Each row has a name. Each piece below is followed by the name of the row it came from. Each question is about the rows just above it.

[ 82  82 172 172 105 153 107 106 124 123 123 125] -> <208>
[109 106 147 149  91 166  90  92 148 152 150 150] -> <66>
[124 123 131 126 122 137 123 120 132 134 130 132] -> <100>
[113 111 149 148 119 137 122 119 158 154 161 158] -> <194>
[ 71 181 160 162  79 177  76  78 163 161 165 163] -> <59>
[123 121 133 138 183  71  85  86 157 155 158 156] -> <186>
[ 82 172 105 172  82  71 183 188  91  92  94  91] -> <126>
Which row holds [ 71 183]?	<126>
Where do [ 82  82 172 172 105] appear?	<208>
q: [ 82 172 105 172  82  71 183 188  91  92  94]	<126>
q: [111 149 148 119 137 122 119 158]	<194>
[172 172 105 153 107 106 124 123] is in which row?	<208>
q: [113 111 149 148 119 137]	<194>

[130 130 108 121 146 137 113 153 130 126 133 103 143 135 119 119 125 116
 128 145 142 119 107 134 119 130 138 117 122 136 146 138 103 116 122 133
 124 103 126 136  56 112 139 129 125 124 124] -> <194>
[108 130 130 121 137 146 113 153 130 126 133 103 143 135 119 118 131 132
 144 131 121 145 107 134 119 130 138 117 122 136 146 138 103 116 122 133
 124 103 126 136  56 112 139 129 125 124 124] -> <208>
[166 124 139 127  88 105 130 129 123 103 127 149 155 139 137 119 125 142
 119 116 145 128 131 152 120 120 130 139 141 134 108 127 128 144 122 124
 117 117 114 129 136 142 123 144 129 132 118] -> <120>
q: [108 130 130 121 137 146 113 153 130 126 133 103 143 135 119 118 131 132
 144 131 121 145 107 134 119 130 138 117 122 136 146 138 103 116 122 133
 124 103 126 136  56 112 139 129 125 124 124]	<208>
The row with [119 125 142 119 116 145 128] is	<120>
[108 130 130 121 137 146] is in which row?	<208>

[173 108 118 180 130  98 141  99 151 142 149 160  83 136 130 134 114 122
 171] = <126>
[181 104 123 188 123 112 133 116 132 129 150 166  80 121 124 124 120 115
 158] = <186>
[187 141 109  91 142 167 122 136 115 113 175 158  89 133 130 143 121 114
 156] = <86>
[172 105 112 175 121  93 144 162 145 139 151 163  89 130 120 120 104 116
 150] = <25>
[167  96 131 199 110  83 155  99 201 101 169 135 108  94 131 136 133  76
 134] = <120>
[155  87 115 164 137  97 158 154 144 141 141 156  91 130 139 126 131 126
 162] = <194>
[154 123 155 175  90 111 139 155 141  93 175 131  90 108 146 168 125 135
 151] = <208>
[186 104  99 181 104 113 148 173 142 152 121 159  73 122 150 122 115 128
 158] = <59>
[179  91 115 175 122 113 141 109 136 142 167 158  92 129 122 134 115 123
 164] = <76>
q: [ 91 115 175 122 113 141 109 136 142 167]	<76>
q: [139 151]	<25>

[129  81 114 131 108 129 164] : <86>
[ 99 115 110 106 113 140 118] : <25>
[151 106 136 140 104 111 177] : <126>
[153 139 140  57  63 157 198] : <208>
[157 199 139 113 140 194 114] : <186>
[140 108  84  93 115 186 130] : <54>
The row with [140 108] is	<54>
q: [139 140]	<208>
q: [153 139 140]	<208>
q: [157 198]	<208>
q: [139 140  57  63 157]	<208>
Which row holds [140 194]?	<186>
Where do [106 136 140] appear?	<126>

[103  71 180 171  71 184  73  98 102  71 111 101 101 168 101  70 180 126
  91 138 133  94  73 134] = <194>
[119  65 180 171  71 184  73  98 102  71 111 101 101 168 101  70 180 126
  91 138  72 168 173  97] = <186>
[119  65 180 171  71 184  73  98 102  71 111 101 101 168 101  70 180 126
  91 138  72  94 133 134] = <100>
[119  65 180 171  71 184  73  98 102  71 111 101 101 168 101  70 180 126
  91 138  72 168 173  97] is in which row?	<186>
The row with [103  71 180 171  71 184  73  98 102  71 111 101 101 168 101  70 180 126
  91 138 133  94  73 134] is	<194>
q: [119  65 180 171  71 184  73  98 102  71 111 101 101 168 101  70 180 126
  91 138  72  94 133 134]	<100>

[183 152  95 132  79]  <59>
[153 162 132  95 128]  <54>
[152  94 132 132 115]  <76>
[132 132] is in which row?	<76>
q: [152  95]	<59>
The row with [152  95 132] is	<59>

[146 145  87 128] = <54>
[142 161 116 157] = <126>
[137 179 113 154] = <59>
[122 138 202 158] = <86>
[116 161 142 177] = <25>
[146 145 117 165] = <194>
[149 156  92 122] = <120>
q: [146 145 117 165]	<194>
Where do [161 142] appear?	<25>
Where do [142 177] appear?	<25>
Which row holds [146 145  87 128]?	<54>
q: [138 202]	<86>
The row with [142 161 116] is	<126>
The row with [145 117] is	<194>

[116  85 159 153 153 140 121 125 173 149 116 129 202 135 167  95 134 120
 100 110 125 147] = <66>
[132 138 105 118 132 125 133 151 103 128 147  92 128 136 123 124  71 116
 151 112 131 129] = <194>
[ 60 139 120 171 116 161  72 177 173 106 134 159 106 168 155 121 153 125
 126  82 107  85] = <120>
[ 74 158  99 153 111 154  86 186 141 106 146 138  83 166 136 129 118 123
 147  83 109  88] = <100>
[141  87 145 132 153 127 145 122 141 152 130 123 136  92 128  98  92 120
 115 124 132 158] = <76>
[111 106 146 149 155 140 117 131 161 132 121 141 160 137 153 112 142 126
 112 119 123 128] = <126>
[109 112 142 149 135 141 116 133 158 132 120 141 153 138 147 115 146 127
 114 116 120 126] = <59>
q: [ 92 128 136 123]	<194>
q: [ 87 145]	<76>
q: [ 99 153]	<100>
q: [106 168]	<120>

[ 97 125 142 119 152 146 136 124 162 110 142 159 147 154 110 122 121]  <208>
[ 97 125 142 119 152 146 136 124 162 110 142 159 147 147 112 118 121]  <126>
[ 70 122 172  90 157 160 149 109 201  97 169 168 160 172 104 108  98]  <54>
[136  92 130 114 102 150 134 102 138 137 126  84 120 110 122 154 114]  <186>
[142 118  86 146 119 153 127 138 128 135  75 154 149  75 110 157 127]  <66>
q: [110 122 154]	<186>
Which row holds [119 153 127 138 128 135  75 154 149  75 110]?	<66>

[140 100 136 145 144] = <126>
[144 143 111 149 184] = <25>
[ 81 144 143 110  78] = <208>
[147 149  86 200 138] = <59>
q: [147 149  86 200]	<59>
[149  86 200] is in which row?	<59>
The row with [144 143 110] is	<208>
q: [149  86 200 138]	<59>
[143 110] is in which row?	<208>
q: [100 136 145]	<126>
q: [110  78]	<208>

[142 127 135 131 131 119 132 131 124 133 124 127 130 132 124 131 134 135
 116] : <126>
[123 127 131 133 131 122 123 165 101 129 134 126 125 122 117 133 135 127
 128] : <59>
[142 127 135 131 131 119 132 130 124 133 124 127 130 132 124 131 134 135
 116] : <194>
[126 130 129 133 131 134 126  67 122 122 119 130 129 109 109 128 129 134
 173] : <76>
[138 127 129 132 129 128 130 145 120 126 127 127 126 123 146 130 133 127
 125] : <25>
[133 129 127 128 136 137 124 132 130 133 132 127 124 130 159 128 125 129
 130] : <186>
q: [142 127 135 131 131 119 132 130 124 133 124 127 130 132 124 131 134 135
 116]	<194>
q: [126 130 129 133 131 134 126  67 122 122 119 130 129 109 109 128 129 134
 173]	<76>
q: [132 130 124 133 124 127 130 132]	<194>
[131 133 131 122] is in which row?	<59>

[119 115 122 117 115 143 129 128 114 141 120 114 121 110 123 125 136 128
 135 132 122 115 127 128 126 124 127 135 127 128 130 121 135 126 144 126
 133 120 116 113 122 115 116 111 133 129 131 137 137 120 130]  <25>
[139 113 105 104 111 153 139 133 105 135 125 121 106 119 116 104 140 135
 128 138 137 115 124 155 129 116 133 147 126 123 128 145 159 128 129 144
 160 109 108 118 117 115 119 108 143 121 111 147 112 106 110]  <126>
[135 104 131 106 119 160 125 137 124 161 116 125 116 106 118 154 149 147
 130 129 119 106 124 151 125 137 134 138 137 126 114 127 173 102 157 137
 128  92 138  98 141 120 113 123 154 124 139 146 159 121 120]  <186>
[115 111 121 109 107 153 133 128 107 147 118 107 115 107 115 131 132 129
 144 135 119 110 127 135 128 124 128 136 123 132 126 123 137 113 151 126
 145 109 124 104 128 115 110 100 138 123 133 149 147 117 127]  <76>
[120 114 118 112 111 148 133 128 109 142 120 112 116 111 119 123 134 129
 137 135 124 113 127 135 128 122 128 137 125 129 129 126 139 122 144 129
 140 114 113 111 123 115 114 105 136 125 128 143 136 116 126]  <59>
[125 109 121 120 120 138 130 128 118 137 121 143 123 113 128 121 139 128
 128 131 125 118 127 127 126 123 127 135 130 125 132 122 138 133 139 128
 132 125 117 119 119 115 120 118 132 132 129 131 130 121 130]  <86>
[125 117 121 120 120 138 127 128 118 137 121 119 123 113 128 131 132 128
 128 131 125 118 127 127 126 123 127 135 130 125 132 122 138 133 139 128
 132 125 117 119 119 115 120 118 132 132 129 131 130 121 130]  <194>
[155 110 131 118 137 143 118 140 140 149 120 144 124 115 135 141 161 149
 106 124 130 116 124 148 122 138 134 139 150 116 118 129 184 126 139 144
 124 109 145 117 130 119 128 151 151 135 130 124 135 125 119]  <100>
The row with [115 111 121 109 107 153 133 128 107 147 118 107 115 107 115 131 132 129
 144 135 119 110 127 135 128 124 128 136 123 132 126 123 137 113 151 126
 145 109 124 104 128 115 110 100 138 123 133 149 147 117 127] is	<76>
q: [118 112]	<59>
The row with [124 109 145] is	<100>
q: [135 141 161 149 106 124 130 116]	<100>

[175 128  62  60 110 110  51  51  88  73] = <54>
[190 164 172 128  62  60 110 173 180  67] = <120>
[190 164 172 128  62  60 110  54  70 124] = <186>
[190 164 172 128  62  60 110  54  88 157] = <100>
q: [164 172 128  62  60 110 173]	<120>
Where do [190 164 172 128  62  60 110  54  88 157] appear?	<100>
q: [110 110]	<54>
Which row holds [110 110  51  51]?	<54>

[134 163 120 117 100 108 128 103  94 113 155 115 117 113 108  60 131 158
 161 157 129 155 119] = <120>
[120 100 108  98 145 152  93 138 181 136  78 143 145 120 151 116 175 151
 127 135 106 104 123] = <194>
[126 156  93 121 151 148 148 139 168 136  82 114 120 105 119 145 130 104
  67 127 105 128 157] = <66>
[145 120 151 117 175 151 127 135 106 104 123 166 142 135  98 110 111  91
  97 110 134 100 131] = <25>
q: [134 163 120 117 100 108 128 103  94]	<120>
[142 135  98 110 111  91  97 110 134 100 131] is in which row?	<25>
[117 100 108] is in which row?	<120>
[145 120 151 116 175 151 127 135 106 104 123] is in which row?	<194>

[107 151 157 171 190 124 122 116 174 160 175 113 148 121 102]  <54>
[121 108 125 113  94  96 101 148 109 125  73 127  98  84 123]  <100>
[ 88 178 160 164 160 124 114  88 167 104 169  95 189  71  89]  <66>
[ 99 117 161 153 101 148  73  96 125  94 109  84 120 162 101]  <25>
[157  75 102 104  90 104 151 197  84 167  82 152  69 127 156]  <76>
[140 121 163 157  94 141 145 114 134 145 119 145 134 129 152]  <86>
[150 104 163 163 115 135  75 121 134 119 145 111 123 136 111]  <208>
[154 176 174 163 149 175 107 142 170 144 163 118 160 184 140]  <59>
[185  84 161 167  94 174  93 166 119 114 137 190  98 178 167]  <186>
q: [134 119 145]	<208>
q: [101 148  73  96 125  94 109]	<25>
q: [167  94 174  93 166 119 114 137 190]	<186>

[152 146  57 168 157 159  76 134 134 145 136 173 108] : <100>
[152 136 157 134 134  57 173 159 168 146  76 145 146] : <120>
[153 152 146  57 168 155 159  76 169 168 132 164  96] : <54>
q: [136 157 134 134  57 173 159 168]	<120>
[145 146] is in which row?	<120>
q: [152 146  57 168 157 159  76 134 134 145 136 173]	<100>
The row with [152 136 157 134 134  57 173 159 168 146  76 145 146] is	<120>

[122 156 139 103 138 151 127 164 113 101  97 135 132 171  64 117] : <126>
[100 128 125 139 118 129 127 140 154 149  80 143 141 140  94 117] : <120>
[ 95  92 124 164 103 127 130 108 124 129 140 124 140  98 185 129] : <194>
[165 180 145 140 172 135 130 152 163 156 139 139 149 154 142 151] : <76>
[ 86 117 118 115 112 137 127 129 121 114  80 132 125 134  72 117] : <66>
[115 150 158 147 129 156 124 176 115 101 126 135 158 166 131 106] : <54>
[ 91 140 147 168 123 139 123 158 136 125 107 135 170 141 154 108] : <59>
[104  92 139 159 104 132 128 119 108 112 155 122 139 102 186 123] : <86>
Where do [140 124 140  98 185] appear?	<194>
Which row holds [ 97 135]?	<126>

[114 114 142 130 151 115 135 125 122 112 158 121 158 102 143] -> <54>
[126  93 144 162 109 114 114 142 130 151 115 135 125 121 117] -> <59>
[109 115 114 142 130 151 115 135 125 151  86 139  85 165 107] -> <194>
[126  86 145 161 103 108 121 133 126 151 120 134 131 115 118] -> <86>
q: [109 114 114 142 130 151 115 135 125]	<59>
[114 114 142 130 151 115 135 125 121] is in which row?	<59>
q: [109 115 114 142 130 151 115 135 125 151  86 139  85 165 107]	<194>
The row with [109 115 114 142 130 151 115 135 125 151] is	<194>
q: [122 112 158]	<54>
The row with [125 122 112 158 121 158] is	<54>

[159 139 108 123 143 117]  <194>
[105 137 120 141  65 145]  <208>
[107 118 155 123 117 143]  <54>
[ 73 112 189 126  73 175]  <186>
[102  99 181  96 151 137]  <59>
[ 96 127 155 135  76 161]  <86>
[111 157 103 103 165 127]  <66>
[129 111 158 103  94 120]  <126>
[127 155 135] is in which row?	<86>
The row with [123 117 143] is	<54>
q: [159 139 108 123]	<194>
[ 99 181  96 151] is in which row?	<59>
The row with [111 158 103] is	<126>
q: [155 123]	<54>

[ 97 118 113 151 134 107 107 156 158 187 104 135 112 127 154]  <66>
[185 132 166 160 113 140  97 120 153  72 159 148 186  92 131]  <194>
[185 132 166 160 156 140  97 120 153  72 159 148 144 153  61]  <76>
[ 74  72 134 151 112 135 156 107 113 107 104 187 158 144 153]  <59>
[141 149 121 141 156  72 148 135 156 157 142 143 139 142 153]  <208>
[127 149 116 144 151  78 136 142 160 174 126 141 138 134 128]  <100>
[ 97 118 113 151 134 107 133 156 158 187 104 135 112 127 154]  <25>
[168 127 139 143 147  86 161 128 155 110 171 142 143 130  99]  <120>
[ 96 115 111 149 131 111 133 157 155 184 104 133 108 130 154]  <54>
q: [142 143 130  99]	<120>
q: [158 144 153]	<59>
q: [113 151 134 107 107 156 158 187 104 135 112]	<66>
The row with [128 155 110] is	<120>
q: [118 113 151 134 107 133 156 158 187 104 135 112]	<25>
The row with [140  97 120 153  72 159 148 144 153] is	<76>

[123 192 101 110  93 128 122 139 153 148  69  89] = <76>
[140 114  99 171  86 119 100 114 122 116 187 121] = <25>
[139 130 127 188 121 126 134 112 140 134 106 129] = <194>
[135 116 104 138 164 143 125 192 101 110  93 128] = <186>
[135 116 104 152 164 143 125 192 101 110  93 128] = <208>
Where do [128 122] appear?	<76>
[135 116 104 152 164 143 125 192 101 110  93 128] is in which row?	<208>
[122 139] is in which row?	<76>
q: [123 192 101]	<76>

